Here is a tiny trained network, its code and every weight. The questions are about switching its units off for an input and a target symbol, where a switched-off unit gives its printed mean instead of its output.

import numpy as np


def w(rows, s, z=0):
    codes = np.array(rows[::2]) - 128.0
    scale = np.full(codes.shape[1], s)
    scale[-1] = z or s
    return codes * scale


def f(y):
    return y / 2 * (1 + np.tanh(0.7978845608 * (y + 0.044715 * y**3)))


def softmax(a):
    e = np.exp(a - a.max(-1, keepdims=True))
    return e / e.sum(-1, keepdims=True)


def log_softmax(a):
    a = a - a.max(-1, keepdims=True)
    return a - np.log(np.exp(a).sum(-1, keepdims=True))


def net(x, mask):
    ids = ['αβδεηθλμξπστφ'.index(c) for c in x.split()]
    T = len(ids)
    res = E[ids] + P[:T]
    u = 0
    for l in range(3):
        r = res
        for j in range(2):
            rows = slice(2 * j, 2 * j + 2)
            q, k, v = (r @ M[l][rows].T for M in (Q, K, V))
            z = softmax(np.where(np.tri(T) > 0, q @ k.T / 2**0.5, -1e9)) @ v
            o = O[l][rows]
            res = res + np.where(mask[u + j], z, o[:, -1]) @ o[:, :-1]
        u += 2
        y = f(res @ A[l][:, :-1].T + A[l][:, -1])
        res = res + np.where(mask[u : u + 4], y, B[l][:, -1]) @ B[l][:, :-1]
        u += 4
    return log_softmax(res[-1] @ U[:, :-1].T + U[:, -1])


Q, K, V, O, A, B = {}, {}, {}, {}, {}, {}
E = w([
[85,122,157,170,157,173,90,212],'α',
[83,155,160,133,151,138,119,206],'β',
[191,158,164,137,6,144,150,163],'δ',
[78,166,145,194,158,203,76,175],'ε',
[135,152,202,131,167,88,57,157],'η',
[132,191,151,63,180,110,53,150],'θ',
[129,93,132,189,180,191,1,102],'λ',
[184,104,122,120,25,177,88,84],'μ',
[193,175,137,98,62,197,118,71],'ξ',
[184,161,96,135,24,197,138,83],'π',
[103,93,60,83,170,201,69,135],'σ',
[167,148,90,156,50,138,181,139],'τ',
[61,172,109,202,95,99,159,83],'φ',
],0.016)
P = w([
[46,109,193,107,9,170,111,165],'0',
[118,136,161,141,76,154,68,191],'1',
[139,134,161,139,89,148,73,180],'2',
[137,130,161,147,117,148,88,164],'3',
[148,129,152,153,129,138,95,155],'4',
[155,119,146,159,145,132,99,145],'5',
[161,118,133,165,157,127,107,135],'6',
[170,116,124,173,170,117,113,123],'7',
[178,112,111,179,179,109,117,108],'8',
[179,111,109,184,192,99,124,102],'9',
[187,107,101,195,206,90,138,98],'10',
],0.014)
Q[0] = w([
[141,96,81,50,12,129,231,59],'0.h0',
[70,100,149,102,154,173,196,89],'0.h0',
[158,186,135,111,159,150,193,107],'0.h1',
[134,67,108,51,55,61,158,142],'0.h1',
],0.011)
K[0] = w([
[65,144,170,132,55,175,87,224],'0.h0',
[117,232,184,84,150,105,88,200],'0.h0',
[146,116,190,152,135,130,136,244],'0.h1',
[75,106,142,104,75,154,78,156],'0.h1',
],0.011)
V[0] = w([
[124,254,81,176,131,217,143,97],'0.h0',
[117,59,112,201,74,176,96,142],'0.h0',
[67,168,113,58,87,132,95,71],'0.h1',
[129,104,151,139,110,113,86,26],'0.h1',
],0.0093)
O[0] = w([
[121,227,86,163,253,199,135,36,175],'0.h0',
[133,101,235,122,141,182,204,99,254],'0.h0',
[132,255,106,72,192,173,188,83,122],'0.h1',
[193,172,148,150,182,65,131,167,132],'0.h1',
],0.0089)
A[0] = w([
[224,163,53,152,138,160,219,86,92],'0.n0',
[79,22,186,73,255,106,121,110,210],'0.n1',
[249,176,181,47,225,51,3,147,89],'0.n2',
[174,138,50,148,90,31,113,191,3],'0.n3',
],0.0043,0.0052)
B[0] = w([
[106,49,101,107,1,124,140,180,163],'0.n0',
[112,125,125,157,130,192,82,117,254],'0.n1',
[89,121,93,157,132,213,171,157,199],'0.n2',
[111,114,84,87,96,63,192,102,116],'0.n3',
],0.01,0.0048)
Q[1] = w([
[68,133,156,180,178,156,74,132],'1.h0',
[62,133,112,123,138,96,100,157],'1.h0',
[246,106,154,122,104,191,125,138],'1.h1',
[208,157,23,55,61,81,150,97],'1.h1',
],0.012)
K[1] = w([
[190,37,49,183,167,85,175,95],'1.h0',
[202,127,70,104,169,133,57,130],'1.h0',
[82,108,104,1,93,58,179,92],'1.h1',
[85,247,199,96,56,188,81,180],'1.h1',
],0.0084)
V[1] = w([
[129,59,95,115,83,146,178,164],'1.h0',
[65,132,116,152,141,100,214,126],'1.h0',
[181,126,206,227,106,80,169,131],'1.h1',
[9,110,134,180,112,166,100,220],'1.h1',
],0.011)
O[1] = w([
[29,24,176,118,166,178,143,114,104],'1.h0',
[105,93,163,132,52,157,41,105,95],'1.h0',
[166,208,254,103,113,62,98,70,172],'1.h1',
[114,142,122,238,115,208,83,97,246],'1.h1',
],0.0081,0.011)
A[1] = w([
[73,128,74,94,232,142,205,136,92],'1.n0',
[70,78,114,66,90,153,167,122,2],'1.n1',
[167,116,99,135,175,101,77,65,113],'1.n2',
[2,109,140,163,161,129,17,162,222],'1.n3',
],0.0064,0.004)
B[1] = w([
[120,102,139,203,90,113,32,128,158],'1.n0',
[144,134,36,48,134,215,193,129,134],'1.n1',
[100,118,76,155,165,101,156,150,150],'1.n2',
[117,138,59,2,122,89,51,75,252],'1.n3',
],0.0091,0.011)
Q[2] = w([
[96,253,103,191,209,194,85,39],'2.h0',
[180,223,77,121,125,157,155,72],'2.h0',
[19,190,126,188,254,177,9,161],'2.h1',
[147,49,168,105,91,191,197,24],'2.h1',
],0.0067)
K[2] = w([
[136,75,100,168,124,74,156,47],'2.h0',
[211,103,99,145,108,91,147,80],'2.h0',
[92,97,80,164,179,2,154,53],'2.h1',
[54,102,193,84,58,193,117,99],'2.h1',
],0.0083)
V[2] = w([
[98,62,162,111,230,153,41,141],'2.h0',
[198,156,133,72,2,205,167,123],'2.h0',
[197,158,81,12,138,110,7,198],'2.h1',
[186,72,212,219,135,105,45,222],'2.h1',
],0.0053)
O[2] = w([
[118,146,133,109,135,182,125,187,162],'2.h0',
[120,91,124,152,173,99,85,151,254],'2.h0',
[224,130,144,123,173,147,131,179,198],'2.h1',
[165,3,137,164,108,68,134,135,95],'2.h1',
],0.013,0.0075)
A[2] = w([
[111,130,114,171,254,58,135,157,2],'2.n0',
[168,196,200,115,86,93,133,61,69],'2.n1',
[175,85,89,183,64,133,53,146,211],'2.n2',
[149,203,116,137,242,165,128,149,115],'2.n3',
],0.0076,0.0033)
B[2] = w([
[1,142,150,104,43,140,226,141,164],'2.n0',
[98,90,41,99,223,118,184,115,175],'2.n1',
[84,222,159,59,143,105,107,206,213],'2.n2',
[175,36,112,137,1,76,192,91,249],'2.n3',
],0.0078,0.019)
U = w([
[139,142,216,65,138,155,220,178,139],'α',
[169,173,150,173,63,149,79,80,10],'β',
[71,33,152,153,113,142,131,110,105],'δ',
[144,181,44,131,216,109,103,64,222],'ε',
[172,173,194,236,199,190,148,139,158],'η',
[89,99,48,128,235,183,176,221,254],'θ',
[193,35,133,43,136,100,106,76,124],'λ',
[121,162,125,50,227,146,186,151,159],'μ',
[190,196,99,41,56,47,152,148,99],'ξ',
[108,220,130,48,102,130,161,126,73],'π',
[141,140,113,166,66,121,198,152,108],'σ',
[69,178,160,116,185,209,126,140,4],'τ',
[126,253,184,55,93,75,92,178,123],'φ',
],0.005,0.0044)

Each question gives the input, a string of symbols that net reads in full, and the target symbol t.
The units are the heads (2 rows each of Q, K, V and O) and the neurons (one row each of A and B). Each row of codes is followed by its name. A weight is (code - 128) times the scale printed after its matrix; where a second scale follows, it is the last column's (O, A, B and U).
mask holds one flag per unit, layer by layer, with each layer's heads first. A switched-off unit (its flag False) gives its mean, the last column of its rows in O or B, instead of its output. The means were averaged over made-up inputs and are rounded, as every weight is.
A unit's drop is (log p(t) with every unit on - log p(t) with that unit switched off) / (log p(t) with every unit on - log p(t) with every unit switched off).
The circuit of an input: a set's keep is (log p(t) with only the set's units on - log p(t) with every unit switched off) / (log p(t) with every unit on - log p(t) with every unit switched off). Starting from the 12 units with the biggest drops (on a tie, the unit counted first), units are removed one at a time, each time the one whose removal leaves the highest keep (on an exact tie, the one counted first), for as long as the keep stays at least 0.8.
circuit, biggest first: the units of the circuit, biggest drop first
most important unit: the unit with the biggest drop
top k neurons: the k neurons with the biggest drops, biggest first
top k neurons in layer l: the k neurons of layer l with the biggest drops, biggest first
heads that matter: for each layer, one digit per head in row order, 1 if its drop is at least 0.15 and else 0, layers parted by /
input ε ξ η π η π β φ η φ θ, target ε: most important unit : 2.h0
input σ ε π η β β α α ε η, target φ: circuit, biggest first : [0.h0; 2.n2; 0.h1]
input λ π η φ θ φ η α μ, target λ: circuit, biggest first : [1.h1; 0.h0; 2.h1]
input α τ μ, target α: top 2 neurons : [1.n3; 0.n1]
input δ θ σ α β ε η σ σ η, target θ: top 2 neurons : [1.n0; 0.n2]
input η η φ η ε λ η δ, target η: circuit, biggest first : [0.h0; 1.n3; 1.h1]
input θ δ ε η α λ μ α, target α: heads that matter : 00 / 01 / 00
input η π π θ π σ λ θ ξ α ξ, target η: circuit, biggest first : [0.h0; 1.n3; 1.h1]
input η ε ξ π σ, target θ: top 2 neurons : [1.n0; 2.n2]
input π ξ α η, target σ: top 3 neurons : [2.n3; 2.n0; 0.n2]
input τ π β π σ α η η α α θ, target ξ: circuit, biggest first : [0.h0; 2.n3; 2.h1]
input τ τ η η α π π α π, target τ: top 2 neurons : [2.n3; 1.n1]
input η σ μ α ε σ σ α, target θ: heads that matter : 00 / 11 / 01
input σ φ η μ, target σ: top neuron : [2.n3]
input φ τ α ε β ε ε, target β: heads that matter : 11 / 01 / 00
input σ λ η λ β φ ε, target ε: top 2 neurons : [2.n1; 2.n3]
input σ α λ β, target η: heads that matter : 11 / 10 / 01
input ε η η β δ η ε α, target φ: circuit, biggest first : [2.n2; 1.h1; 0.h0; 0.h1]
input π η α τ, target π: heads that matter : 11 / 11 / 01
input β η μ α η λ α φ θ, target ε: most important unit : 0.n2
input η π α φ μ η β η ε ε, target φ: heads that matter : 11 / 01 / 01
input η τ α π η μ σ λ ξ η, target σ: top 2 neurons in layer 2 : [2.n0; 2.n3]
input σ λ α η β, target φ: top 2 neurons : [2.n2; 2.n3]
input ξ ξ φ α, target ε: top 3 neurons : [1.n3; 2.n1; 0.n0]
input τ π π α η, target δ: top 3 neurons in layer 2 : [2.n0; 2.n3; 2.n2]
input ξ λ θ η μ η η, target α: top 2 neurons : [0.n1; 2.n0]
input θ ε φ α η ξ η η η, target φ: top 2 neurons : [2.n2; 0.n2]
input α η ξ σ η π η π, target α: most important unit : 1.n3
input μ π η τ η, target λ: top 2 neurons in layer 0 : [0.n0; 0.n1]
